Here is a tiny trained network, its code and every weight. The questions are about switching its units off for an input and a target symbol, where a switched-off unit gives its printed mean instead of its output.

import numpy as np


def w(rows, s, z=0):
    codes = np.array(rows[::2]) - 128.0
    scale = np.full(codes.shape[1], s)
    scale[-1] = z or s
    return codes * scale


def f(y):
    return y / 2 * (1 + np.tanh(0.7978845608 * (y + 0.044715 * y**3)))


def softmax(a):
    e = np.exp(a - a.max(-1, keepdims=True))
    return e / e.sum(-1, keepdims=True)


def log_softmax(a):
    a = a - a.max(-1, keepdims=True)
    return a - np.log(np.exp(a).sum(-1, keepdims=True))


def net(x, mask):
    ids = ['ΘΦΨγεζτ'.index(c) for c in x.split()]
    T = len(ids)
    res = E[ids] + P[:T]
    q, k, v = (res @ M[0].T for M in (Q, K, V))
    z = softmax(np.where(np.tri(T) > 0, q @ k.T / 3**0.5, -1e9)) @ v
    res = res + np.where(mask[0], z, O[0][:, -1]) @ O[0][:, :-1]
    y = f(res @ A[0][:, :-1].T + A[0][:, -1])
    res = res + np.where(mask[1:13], y, B[0][:, -1]) @ B[0][:, :-1]
    return log_softmax(res[-1] @ U[:, :-1].T + U[:, -1])


Q, K, V, O, A, B = {}, {}, {}, {}, {}, {}
E = w([
[66,103,107,183,159,69,232],'Θ',
[176,167,88,175,123,186,124],'Φ',
[137,37,179,153,188,101,53],'Ψ',
[174,88,13,109,109,28,73],'γ',
[241,71,86,138,165,156,203],'ε',
[96,158,193,112,133,2,53],'ζ',
[60,133,48,94,61,139,86],'τ',
],0.015)
P = w([
[127,158,144,96,252,74,169],'0',
[113,171,78,189,185,126,100],'1',
[184,97,112,42,126,27,148],'2',
[115,174,69,189,173,124,100],'3',
[161,92,188,70,102,79,148],'4',
[115,170,62,189,175,138,103],'5',
[152,85,222,80,97,99,133],'6',
[129,175,62,193,169,134,109],'7',
],0.011)
Q[0] = w([
[137,141,152,141,120,244,100],'h1',
[43,171,137,140,112,145,146],'h1',
[106,161,175,86,186,107,85],'h1',
],0.011)
K[0] = w([
[191,70,214,94,18,194,128],'h1',
[11,153,146,88,33,119,179],'h1',
[61,75,189,133,160,2,8],'h1',
],0.0067)
V[0] = w([
[196,78,178,254,198,89,143],'h1',
[52,94,132,100,96,162,189],'h1',
[100,20,92,148,106,133,118],'h1',
],0.0068)
O[0] = w([
[145,167,107,181,16,86,154,149],'h1',
[1,119,135,33,161,120,150,3],'h1',
[15,117,44,177,146,67,114,139],'h1',
],0.0078,0.0024)
A[0] = w([
[179,88,130,82,59,121,126,164],'n1',
[143,94,188,104,115,95,206,124],'n2',
[145,90,153,120,253,120,137,217],'n3',
[157,62,155,109,216,209,112,254],'n4',
[221,69,149,55,137,95,111,76],'n5',
[111,119,75,219,148,221,165,67],'n6',
[62,39,158,26,101,153,175,54],'n7',
[151,177,55,121,33,169,116,208],'n8',
[75,113,21,113,169,101,180,127],'n9',
[99,96,60,210,140,154,50,154],'n10',
[92,242,119,157,55,171,101,200],'n11',
[218,80,87,103,111,135,219,84],'n12',
],0.011,0.0063)
B[0] = w([
[131,79,125,186,158,130,176,183],'n1',
[161,85,58,136,123,158,99,152],'n2',
[82,125,67,117,140,55,90,184],'n3',
[139,170,100,143,126,69,101,174],'n4',
[88,133,130,136,144,165,140,170],'n5',
[148,224,154,162,132,137,153,170],'n6',
[171,152,192,247,149,200,84,162],'n7',
[168,120,113,77,147,83,183,226],'n8',
[146,97,198,126,130,143,159,254],'n9',
[125,134,143,100,106,215,111,254],'n10',
[71,103,76,117,177,101,122,199],'n11',
[85,175,162,100,84,108,76,164],'n12',
],0.012,0.0093)
U = w([
[112,96,211,188,169,200,182,115],'Θ',
[127,141,59,164,185,167,163,1],'Φ',
[137,127,185,184,90,223,59,100],'Ψ',
[216,30,145,120,141,163,165,156],'γ',
[145,158,199,93,88,139,139,97],'ε',
[71,104,86,101,134,1,129,191],'ζ',
[41,109,122,57,118,178,139,153],'τ',
],0.0089,0.007)

Each question gives the input, a string of symbols that net reads in full, and the target symbol t.
The units are the heads (3 rows each of Q, K, V and O) and the neurons (one row each of A and B). Each row of codes is followed by its name. A weight is (code - 128) times the scale printed after its matrix; where a second scale follows, it is the last column's (O, A, B and U).
mask holds one flag per unit, heads first, then neurons. A switched-off unit (its flag False) gives its mean, the last column of its rows in O or B, instead of its output. The means were averaged over made-up inputs and are rounded, as every weight is.
A unit's drop is (log p(t) with every unit on - log p(t) with that unit switched off) / (log p(t) with every unit on - log p(t) with every unit switched off).
The circuit of an input: a set's keep is (log p(t) with only the set's units on - log p(t) with every unit switched off) / (log p(t) with every unit on - log p(t) with every unit switched off). Starting from the 12 units with the biggest drops (on a tie, the unit counted first), units are removed one at a time, each time the one whose removal leaves the highest keep (on an exact tie, the one counted first), for as long as the keep stays at least 0.8.
units of the circuit, in order: the units of the circuit, biggest drop first
most important unit: the unit with the biggest drop
k most important neurons: the k neurons with the biggest drops, biggest first
drop when u is switched off: that unit's drop, to one decimal
input γ τ ε, target ζ: most important unit	n12
input Ψ τ τ τ τ ζ τ, target Ψ: units of the circuit, in order	[h1, n7]
input τ ζ Φ, target ζ: 3 most important neurons	[n10, n12, n9]
input τ ζ ζ, target γ: units of the circuit, in order	[h1, n1]
input Ψ Ψ ζ τ τ, target γ: units of the circuit, in order	[n8, n3, n1]
input Θ τ Θ, target γ: 2 most important neurons	[n2, n9]
input τ τ τ, target Θ: units of the circuit, in order	[h1, n7]
input τ τ ε τ Θ γ Φ, target ζ: 2 most important neurons	[n10, n9]
input τ ζ Φ Φ ζ, target γ: 2 most important neurons	[n2, n1]
input Φ τ ζ ζ ζ γ Θ, target ζ: 3 most important neurons	[n10, n3, n9]
input Ψ Φ Θ Ψ τ, target ζ: 2 most important neurons	[n10, n11]
input ζ ζ ζ γ Φ ζ τ γ, target γ: 2 most important neurons	[n8, n10]
input τ τ τ ζ τ ε, target ε: units of the circuit, in order	[n12, h1, n6]
input ζ ε γ Ψ ζ ζ τ, target ζ: most important unit	n9
input τ ζ τ Φ Ψ, target ζ: 2 most important neurons	[n3, n10]
input ζ Ψ Ψ Φ, target Φ: drop when n10 is switched off	0.1
input τ τ τ τ τ τ τ, target Ψ: drop when n7 is switched off	1.9
input τ γ ζ γ, target γ: drop when n8 is switched off	0.3
input ζ τ ζ τ Θ τ Ψ, target ζ: drop when n1 is switched off	0.0
input Ψ τ ε τ ζ Ψ, target Ψ: most important unit	h1
